Each row of numbers belongs to one of the things below and depends on some of the facts about them. Some rows are named. Which thing is each other row?

Named rows:
koden: [ 0 10  0  0  2 -5  0 -2  3 -5  3  6  1  6 -4  3 -4 -5  2  4 -3  3  5  3
 -1  3 -1 -3]
zabro: [ 0 12  1  0  2 -6  1 -3  3 -6  2  4  2  6 -4  2 -3 -5  2  3 -1  3  4  3
  0  2 -1 -2]
mitrem: [  0  34 -13   2  -3  -6   3   2  -3   0   2   6   3   7 -14   3 -11  -9
   3   7  -6   1   4   2   3   5 -12  -4]
drukli: [-3 -5  1 -3 -1  3  0  0  0  1 -1 -5 -1 -5  1 -1  6  1 -2 -3  4 -3 -6 -1
  0 -6  9  6]
skobal: [ -2 -28  14   1  -2   4   9   3  16  -1   2   1  -5 -13   3  -9   8 -10
  -1  -9   4  -9  -3  -6  -4  -1 -13   4]
braple: [  1 -19  16   5  -3   2  12   4  13   0  -1  -7  -1 -14   1 -10   3 -11
   0 -12   6  -7  -7  -9  -2  -1 -27   2]
brazor: [  5 -12  -5   1   5 -18  11   2  16 -13  -7  -5   6  -5   5 -11 -10 -43
  10   0  -8  -2  -7  -5  -5   6 -42  -4]
zogis: [  0  10   5   3   2  -9   5   0  -5   1  -2   5   9   8 -10   4  -4  -5
   4   4  -5   1  11   5   6  -2  -9 -12]
sabo: [ 1 16  0  2  1 -5  2 -2 -1 -4  0  4  4  5 -7  4 -7 -5  3  4 -3  4  5  2
  0  5 -7 -6]
gaflum: [ -3 -13  -3  -1  -6   4  -3   1  -1   2  -2  -8  -6  -8   7   2   3   1
  -2  -2   8 -10  -5   0   0  -5   9   2]
kefe: [ 2 15  0  3 -1 -2 -8 -1  5 18 -4 -1  1 12 18 -8 31 17 -5  0  1 -2 -5  4
 -2 -3 -5 10]
kugi: [  1  13   3   4   2  -6   3  -2  -4  -3  -2   2   7   5  -8   5  -8  -5
   4   4  -4   4   7   3   2   2  -8 -10]
nezu: [  4  10  21   3   8 -14  -5   1 -15 -13   4   1  -6   6  -3  -3  -5  -9
   3   0   0   7  10  -6  17  23 -13  -9]
denikim: [  0   1  20  -1   9 -13  -7  -1  -9 -16   8   6 -11   7   0  -5   2  -9
   2   0   1   4  11  -4  15  19   1  -4]
giskover: [ -2  -3  18  -3   9 -12  -7  -2  -5 -16   9   9 -12   7   2  -5   5  -9
   1   1   1   2  10  -2  13  16   9  -1]
skepir: [  4 -13 -15   7 -15  -1 -19   0   3  21  -6  -6 -13   3  36   3  21  13
  -6   6  13 -25   0   7  -3   2  -6  -6]
sotel: [ -4  22   7   1  -8   3   3  -5   3   2   5  -1  -9   5  -7  -2   4  19
  -4 -17  19   4 -12   1   9 -14   7   2]
guflik: [-2  1  2 -1 -1  1  1  1 -3  2 -3 -9  1 -4  0 -2  3  2 -1 -5  4 -1 -7 -2
  1 -5  0  5]
plaskabri: [ 14 -37 -36   1   1  22  -1   3 -13  15  -9  15  -2 -17  -9  -7   3  10
  -2  -7 -18   8 -20  -2   2   3   0 -12]

Some facts about the things:
Φ(vimas, gradrek); Φ(saskal, tukim); Φ(braple, brazor)
Φ(nobrun, mitrem); Φ(bratro, zevil); Φ(giskover, denikim)
Φ(stagrum, mitrem); Φ(denikim, nezu); Φ(mavam, vufa)
Φ(paga, vibrus); Φ(tolu, zoso); Φ(skobal, braple)
Φ(maplar, faba); Φ(tari, kanas); Φ(mubrak, zogis)
Φ(varo, ziflo); Φ(nastovak, fitolur); Φ(drabidrel, drebi)
Φ(vuplutuk, druran); Φ(dradol, zevil); Φ(grogrol, drovun)
Φ(pesker, vufa); Φ(mabavi, vibrus); Φ(vidan, trerom)
Φ(safam, nezu); Φ(dalimi, sove); Φ(skepir, pivur)
Φ(mide, brastire); Φ(gubro, ziflo); Φ(dati, plaskabri)
Φ(pladidrum, vusin); Φ(drukli, dibrum); Φ(rego, tukim)
Φ(skida, mikan); Φ(rato, brastire); Φ(bridili, kanas)
Φ(klovulim, kugi); Φ(flano, mikan); Φ(pivur, nerun)
Φ(padra, zevil); Φ(sove, nerun); Φ(zevil, drebi)
Φ(zuklil, kleres); Φ(klaka, zevil); Φ(kese, zave)
Φ(vibrus, brazor); Φ(trestam, kugi); Φ(sotel, stidor)
Φ(gaflum, sabo); Φ(klini, zuvis); Φ(duplirir, braple)
Φ(drokloklem, nezu); Φ(dobraze, flili); Φ(kefe, pivur)
Φ(kinak, zogis); Φ(klogrus, gradrek); Σ(sena, zabro)
Σ(mota, stena); Σ(vimas, vufa); Σ(saskal, brokaban)
Σ(braple, grosto); Σ(drovun, pladidrum); Σ(nobrun, ziflo)
Σ(drosatre, grogrol); Σ(bratro, brastire); Σ(klave, faba)
Σ(flili, sove); Σ(stagri, paga); Σ(plaskabri, faba)
Σ(tolu, zoso); Σ(stigel, nerun); Σ(skobal, lidrunen)
Σ(mikan, sastan); Σ(maplar, koden); Σ(varo, vufa)
Σ(nastovak, tukim); Σ(vemar, tari); Σ(vuplutuk, reful)
Σ(dradol, brazor); Σ(flirek, sabo); Σ(grogrol, faba)
Σ(pesker, paga); Σ(mabavi, faba); Σ(vidan, sove)
Σ(depa, gradrek); Σ(dalimi, ziflo); Σ(skepir, sove)
Σ(mide, faba); Σ(gubro, ziflo); Σ(drukli, mitrem)
Σ(matros, drokloklem); Σ(skida, druran); Σ(subram, drovun)
Σ(bridili, tukim); Σ(klovulim, drebi); Σ(pivur, braple)
Σ(padra, grera); Σ(zevil, paga); Σ(stisketan, mikan)
Σ(gobaplen, vibrus); Σ(zakagrom, zogis); Σ(zuklil, tritro)
Σ(klaka, sove); Σ(kese, zoso); Σ(vibrus, mikan)
Σ(trestam, grogrol); Σ(sotel, pladidrum); Σ(gaflum, flili)
Σ(klini, zabro); Σ(guflik, tritro); Σ(duplirir, tapan)
Σ(drokloklem, brazor); Σ(kefe, kugi); Σ(kinak, stena)
Σ(klogrus, stidor)

Rows to name:
No name comes twice in this set of rows, the named rows included.
[ -3  33   4   1  -5  -4   3  -9   8  -6  10  12  -9  15 -12   1  -2  13
  -1  -9  14   8  -1   6   8  -8   6  -5]  pladidrum
[ -1 -45  14   8   5   9  11   9  -3  -2  13  -8  14 -46 -14  -7  26  16
   2 -14  11 -23  12   2 -24  11 -36  20]  vibrus
[  7   4 -17  10 -13  -9 -18  -3   5  16  -3   5 -10  14  31   7  13   7
  -2  14   7 -20  11  12  -3  11 -16 -16]  sove
[  7   2 -18  -2   3  -4   1   3  -1  -2   8  -4   7  19   9   2 -39  16
   3   2  -4  16  20   0  -2   0 -21  -6]  drebi
[  3 -30 -16   7 -21   4 -12   3  -9   8  -8 -17 -15 -18  22  15 -14  -3
  -1   4  20 -30   0   1   1   3  -8 -19]  flili
[ -1 -20  -8 -16  14 -28 -10   3  -9 -22 -13 -28  -6  -3  24 -20   7 -41
   7  -6  -1  -2 -24  -9  13   3  -1  15]  drokloklem
[  7 -33 -48  -5  -2  20  -2   5  -8  17  -4  25  -8 -13 -12 -11   8   6
  -4  -4 -19  -1 -19   0   4  -3  14  -5]  mide
[ -1  -4  -9  -5   1  -6   0   2  -2  -2  -9 -17   3  -5   7  -5   1 -12
   2  -3   0  -2 -15  -3   0  -7  -3   8]  matros
[ -4 -10   4  -3   0   2   1   0  -1   2  -2  -4   0  -5   1  -1   8   2
  -1  -4   4  -4  -4   1   1  -9  12   4]  klovulim
[  2 -11 -19  -7   4  -3  -2   1   6  -6  11   3   0  19  13   0 -30  15
   1   2  -3  11  20   3  -4  -4  -1   0]  drabidrel
[  0  32 -12   1  -3  -8   4   3  -4   1   1   6   4   8 -14   2  -9  -9
   3   7  -6   0   6   2   4   3 -12  -5]  brastire
[  0 -22  -6  -3   0   8   0   0  -3   6  -5   1  -1  -9  -1  -4   9   5
  -2  -6  -2  -2 -11   0   1  -9  13   1]  trestam
[  3 -12  -9  -1  -1   9   0   2  -5   6  -5  -2  -1  -8  -1  -4   4   5
  -2  -6  -2   1 -12  -3   1  -4   2   1]  drosatre
[  3 -47 -31  -4 -14   6 -12   5  -1   5   4 -15 -14  -1  36   8 -33  18
  -3   1  16 -16  14   1  -3  -7  -2  -9]  klaka

Now the same things, written a new way:
Named rows:
klini: [-13  -3  -6  14  20  -3  12   5   6   2   4  12   0  -7  12 -12   2 -15
  10  -6 -13  18 -13  12 -15   0  -4  15 -14  -1  14  13  -5 -10   9  -5
 -14   5  16  -9  -1 -12 -27  15   0]
zuvis: [ -7  -2   4   9   9  -6   9  -1   3   3   5  13   0   6  13   8   8 -21
 -10  -8  -7  21  -9  -2 -15  -1 -10  22 -13   7  15  10 -12 -21   1 -13
 -13  10  10   0  -3  -3   0   3   4]
zabro: [-12   4 -14  12  14  -9  12   8   0  -1   4  17   0   4   5  11  12 -14
  -9  -9  -5  26 -10  -7 -12   2 -28  16 -11  -4  16   6  -4  -7   2  -9
  -9   8  11 -11  -4   4  21  -4   3]
tapan: [ -9  -2  -2   9  17  -9  11   0  -1   0   5  11   4   4   9  16  14 -22
  -9 -10  -6  24  -8   2 -12  -3 -19  22 -12   1  18   7 -13 -18   4  -9
  -6  10  12  -4  -6  -3  24   7   3]
duplirir: [-11  -6  12  13  21  -5  10   9   5  14   4   7  23 -14  -4 -18  -2  -4
  22  14 -20  19 -13  -6 -17   3 -36  16 -29  12  15  -4 -16 -10   9   2
  -7  11  17 -14  -1  -8 -34   1   6]
nobrun: [-13  -8  -6  12  16  -1  10 -17   9  10   0  11  -5  -5  15 -27  10 -27
 -10  -2 -12  22 -11  24  -8   3 -16  11 -23   7  14  35 -17  17  16  12
  -7  12   4 -11  -8 -25 -26  -2   1]
zevil: [  7   6  26  21  13  -4   2   7  -7 -11  13  19   0   9  19  -6  -4 -31
   0   2 -12  20  -9 -39 -30  -2   8  24  15  24  14  -2   2 -27   8  -5
 -12   9  30   1   5  -3 -12   2 -11]
drovun: [ -7  -1   3  12   9  -5   9   5   5   5   7  16  -7   5  11  -1   9 -15
 -16  -9  -8  19 -10  -9 -17   5 -16  13 -11   5  14   9  -9  -9   2  -5
 -12   8  10  -2  -1  -4   6   4   4]
safam: [ -7 -19  -5  12  -1   0  12  11  -9  14   3  18   3  -6  11 -11  13  -5
 -10 -17  -8  38  -8  31 -14   6 -23  22 -19  34  10  14   4   5  15 -16
   9  15  20 -12   6  17   0  17  -5]
kanas: [ -9  -7  12  13   0  -9  10   1   3  11   5  12 -16   6  11  13  17 -18
 -17   1  -3  16 -10 -23 -16  -3 -22   3  -8  12  14  14 -10  -6   2 -14
 -18   3   9   4  -4  10  25   7   3]
klave: [  4  -5  25   2   9  -3  15   4   7   5 -16  13  10 -18  10  14  16 -16
  32  -5 -11  40 -11  -5 -12  -9  12  44   3   2   5  24   2  14  -2  -2
 -11   5   4   6  12  -3 -28  26   8]
faba: [  2   8  18  -3   0  -2  16   4   5  -9 -19  19   1  -7  -1  52  25  -9
  -4 -17  -3  60  -6  -3 -12  -8 -19  71  17 -22   8  15  -9  16  -3  -6
   6   9   1  17   9  -5  33  17   8]
maplar: [-11 -10   0  10  16  -5  13  -2  -3   7   7  11   3  -3  12 -13   9 -27
   3   2 -12  20 -12   0 -13  -1 -12   9  -9  14  14  13 -13 -12   8   2
 -10   3  15 -11   0  -1  -2  16  -2]
drosatre: [  5  -7  23   2  15  -7  14   3   6   3 -17   9  16 -16  12  21  17 -20
  33  -7 -11  38  -7   1 -12 -10  21  55  -7   8   9  24   0  -7  -3 -10
 -12   5   2   7  10  -1 -28  23  14]
sove: [-25  -2 -15  23   3  -2  11   7 -18  13  26  47  32   6  -8  -3 -18 -23
  23 -10   6  58  -7 -15   1  -9 -38  30  -1  12  12  31 -31 -27  -7 -26
   7   2   6 -14  -7  55 -10  18   9]
nerun: [  5  -1 -11  22   0  -7   8  10 -10   1  20  26  -8  16   4 -11  15  -9
 -18  -9  -5  52 -11 -43 -14  -1 -25  23 -11  -2   8  26 -28 -25   2  -7
   1   6   4  -7  -1  30   3  15   9]
gobaplen: [-16 -18  11   1  -1 -11  13 -17  -1  -7  -4  11   8 -13  12  -2  16 -26
  -7  12 -17   5 -21   4 -21  -1 -20  16 -20  17   8   8  -9 -17   8 -29
 -25  13  16 -21  -1  -9 -45   3  -3]
brazor: [ -6   9  16  13  13  -7   5  13   7   6  10  11  20   3 -10  22   4   8
 -10  -1 -10  29 -10 -13 -20   3 -50  34 -27  -1  17 -12 -24 -19  -2  -5
  -1  20  10   1  -5 -12   9 -18  16]
tukim: [-12   4  -1  12   5  -6  10   6   4  -1   4  16 -13   8   5  27  13 -12
 -25 -17  -2  25  -9 -11 -15   1 -28  21  -7  -7  16   3 -10  -9  -1 -10
 -10   8   8   3  -3  -1  29  -5   3]

Rows to name:
No name comes twice in this set of rows, the named rows included.
[  8  -2  30   1   8  -1  13   5  13   2 -18  12   5 -13  12  26  13 -15
  23  -9 -11  39 -10   3 -16  -7  16  60   0   1   5  25  -3   6  -3  -7
 -11   7   1  13  11 -12 -34  26  13]  plaskabri
[  7 -11  -8  21   4   0  10  10 -11   7  21  25 -13   9   9 -37   7 -10
  -8   3 -11  45 -13 -35 -19  -1 -13  18  -8  -1   4  32 -32 -19  10   1
   0   3  12 -11   3  18 -34  30  -3]  pivur
[ -2 -15  11  11  15  -1  17  15 -16   8  10   7 -27  -1  15  -3  11 -27
  -2  12  -6  15 -10 -22 -23 -11 -16  -2  16  10  15  -7 -22 -31  10   3
 -10  -4  32   3   5  14  50  53 -16]  pesker
[  5 -17 -16  24  12   0   7 -12  -5   1  14  13 -11  -1  14 -38  11 -23
  -2   1 -12  47  -9   6  -7  -7 -12  25 -37   1  10  50 -40 -12  25   9
   7  12   3 -10  -7  -7 -50  22   9]  dalimi
[ -1 -14   8   9 -12  -2   7   9  -6  24   5  19  -1   7  13   4  18  -3
 -27 -27  -4  35  -7   9 -18  12 -18  17 -27  47   8  17   5  -1   4 -27
   2  17  12  -1   3  18  10  -2   2]  nezu
[ -7   6   2  10  32 -14  12  28  -8   2  10   7  38   0 -11  15   6  -3
  27   5 -12  22  -9 -29 -17  -3 -41  19 -14   7  23 -33 -12 -51  -4  -6
  -2   6  23  -9   1  17  45  12   6]  paga
[-23 -16  -9  23   6   3  11   4 -17  27  28  45  27  -3   1 -36 -29 -29
  46   4  -3  44 -11 -13  -4  -5 -19   9  -4  29   8  44 -29 -18  -4 -18
  -1  -5  11 -20  -4  48 -54  30   3]  skepir
[-14   5  -4  18   0  -6   7 -11  11   4   2  12 -14   6   5  14  22 -10
 -39 -15  -2  30  -9   1  -8   3 -37  11 -19 -10  15  24  -9  26   7  -4
  -7  14  -3  -1 -10 -10   8 -28  11]  ziflo
[  2 -13 -17  23  12  -6  11   9 -14   5  19  21  -2   4  10 -40  12 -18
  13   4 -13  40 -12 -34 -12  -5 -11   9 -18   6   9  31 -24 -23  10  -2
  -3   0  11 -18   2  32 -27  33   0]  kefe
[  6  -9  39   1  15  -6  15   2   4  21 -13   8  32 -25  -8   8  14 -10
  49  19 -17  46  -9 -21 -12 -10 -16  49  -8  17   8  12 -10  11   0   9
   0   7   5   1   9   2 -22  21  15]  mabavi

